Below are the code and all the weights of a small trained network. Each question names an input and a class and asks about switching units off, where a switched-off unit gives its printed mean instead of its output.

import numpy as np


def w(rows, s, z=0):
    codes = np.array(rows[::2]) - 128.0
    scale = np.full(codes.shape[1], s)
    scale[-1] = z or s
    return codes * scale


def f(y):
    return np.maximum(y, 0)


def log_softmax(a):
    a = a - a.max(-1, keepdims=True)
    return a - np.log(np.exp(a).sum(-1, keepdims=True))


def net(x, mask):
    res = np.array(x, float).reshape(1, 6) / 4 @ E
    y = f(res @ A[0][:, :-1].T + A[0][:, -1])
    res = res + np.where(mask, y, B[0][:, -1]) @ B[0][:, :-1]
    return log_softmax(res[-1] @ U[:, :-1].T + U[:, -1])


A, B = {}, {}
E = w([
[12,70,102,138,82,185],'x0',
[132,127,120,117,126,125],'x1',
[91,233,192,134,31,137],'x2',
[129,126,131,127,128,129],'x3',
[140,36,172,99,97,53],'x4',
[132,127,130,149,123,131],'x5',
],0.011)
A[0] = w([
[139,107,155,117,119,91,205],'N1',
[44,117,99,62,115,155,48],'N2',
[134,87,116,100,168,130,112],'N3',
[157,161,136,102,86,177,126],'N4',
[98,114,110,128,192,133,93],'N5',
[120,90,102,128,205,156,74],'N6',
[184,176,173,84,174,87,44],'N7',
[248,181,103,101,137,127,74],'N8',
[236,147,134,177,114,180,235],'N9',
[90,200,198,97,73,93,82],'N10',
[185,137,142,160,124,76,52],'N11',
[58,71,92,121,85,178,55],'N12',
[55,102,108,171,73,149,105],'N13',
[104,66,51,150,93,149,147],'N14',
[118,226,48,137,192,170,39],'N15',
[145,93,123,117,180,152,55],'N16',
[136,108,134,89,86,104,255],'N17',
[145,75,42,140,177,136,75],'N18',
[149,83,80,165,218,102,131],'N19',
[91,185,46,121,164,196,137],'N20',
],0.011,0.0072)
B[0] = w([
[112,60,121,74,166,170,212],'N1',
[117,170,88,154,139,94,197],'N2',
[136,151,145,148,85,158,191],'N3',
[125,151,130,153,109,159,189],'N4',
[182,155,145,113,113,131,175],'N5',
[181,141,94,180,140,136,201],'N6',
[122,181,112,153,127,61,193],'N7',
[93,170,162,122,138,74,209],'N8',
[111,108,139,78,165,130,236],'N9',
[201,138,85,190,112,179,255],'N10',
[104,114,81,135,150,77,167],'N11',
[115,188,109,160,139,63,235],'N12',
[94,153,108,130,164,92,241],'N13',
[102,138,152,111,171,91,238],'N14',
[107,1,104,74,82,126,218],'N15',
[181,158,130,140,116,122,170],'N16',
[94,80,153,111,136,192,243],'N17',
[168,172,118,155,90,147,227],'N18',
[139,161,142,145,89,169,249],'N19',
[102,68,141,73,137,119,251],'N20',
],0.01,0.0088)
U = w([
[97,184,128,143,220,20,55],'0',
[201,160,91,194,44,252,64],'1',
[99,130,177,102,254,230,254],'2',
[106,5,140,82,101,141,137],'3',
],0.0072,0.0074)

Each question gives the input, the list of numbers given to net, and the class t.
The units are the neurons (one row each of A and B). Each row of codes is followed by its name. A weight is (code - 128) times the scale printed after its matrix; where a second scale follows, it is the last column's (A, B and U).
mask holds one flag per neuron, in row order. A switched-off neuron (its flag False) gives its mean, the last column of its row in B, instead of its output. The means were averaged over made-up inputs and are rounded, as every weight is.
A unit's drop is (log p(t) with every unit on - log p(t) with that unit switched off) / (log p(t) with every unit on - log p(t) with every unit switched off).
The circuit of an input: a set's keep is (log p(t) with only the set's units on - log p(t) with every unit switched off) / (log p(t) with every unit on - log p(t) with every unit switched off). Starting from the 12 units with the biggest drops (on a tie, the unit counted first), units are removed one at a time, each time the one whose removal leaves the highest keep (on an exact tie, the one counted first), for as long as the keep stays at least 0.8.
units of the circuit, in order: the units of the circuit, biggest drop first
top k neurons: the k neurons with the biggest drops, biggest first
drop when u is switched off: that unit's drop, to one decimal
input [-4,-5,-1,7,-7,6], class 3: units of the circuit, in order => (N15)
input [7,0,-2,-4,5,-5], class 0: units of the circuit, in order => (N12; N2)
input [7,-6,-5,-6,2,0], class 0: units of the circuit, in order => (N12; N14)
input [1,2,0,-3,-5,-6], class 3: units of the circuit, in order => (N15; N20)
input [-4,-4,3,8,-6,-1], class 3: units of the circuit, in order => (N15; N20)
input [7,6,-4,-8,-5,0], class 0: units of the circuit, in order => (N12; N2)
input [-6,0,-7,-5,-3,7], class 1: top 2 neurons => (N19; N18)
input [6,6,-3,6,-8,-3], class 3: top 2 neurons => (N15; N20)
input [-6,-5,-7,7,-8,-4], class 3: top 4 neurons => (N15; N20; N9; N10)
input [-2,2,-8,6,-7,3], class 1: top 2 neurons => (N18; N19)
input [-8,-1,-7,8,-8,-3], class 0: top 2 neurons => (N8; N7)
input [6,4,5,1,6,-6], class 0: top 4 neurons => (N12; N13; N2; N15)
input [2,-3,-7,4,-5,6], class 1: top 3 neurons => (N18; N19; N6)
input [0,1,8,2,6,5], class 1: units of the circuit, in order => (N10)
input [5,-6,-4,3,6,1], class 2: top 2 neurons => (N15; N17)
input [2,-4,-8,3,5,0], class 1: drop when N18 is switched off => 0.1
input [0,0,2,5,-7,-2], class 3: drop when N15 is switched off => 0.4
input [1,-5,-6,-1,-4,-3], class 1: drop when N18 is switched off => 0.2
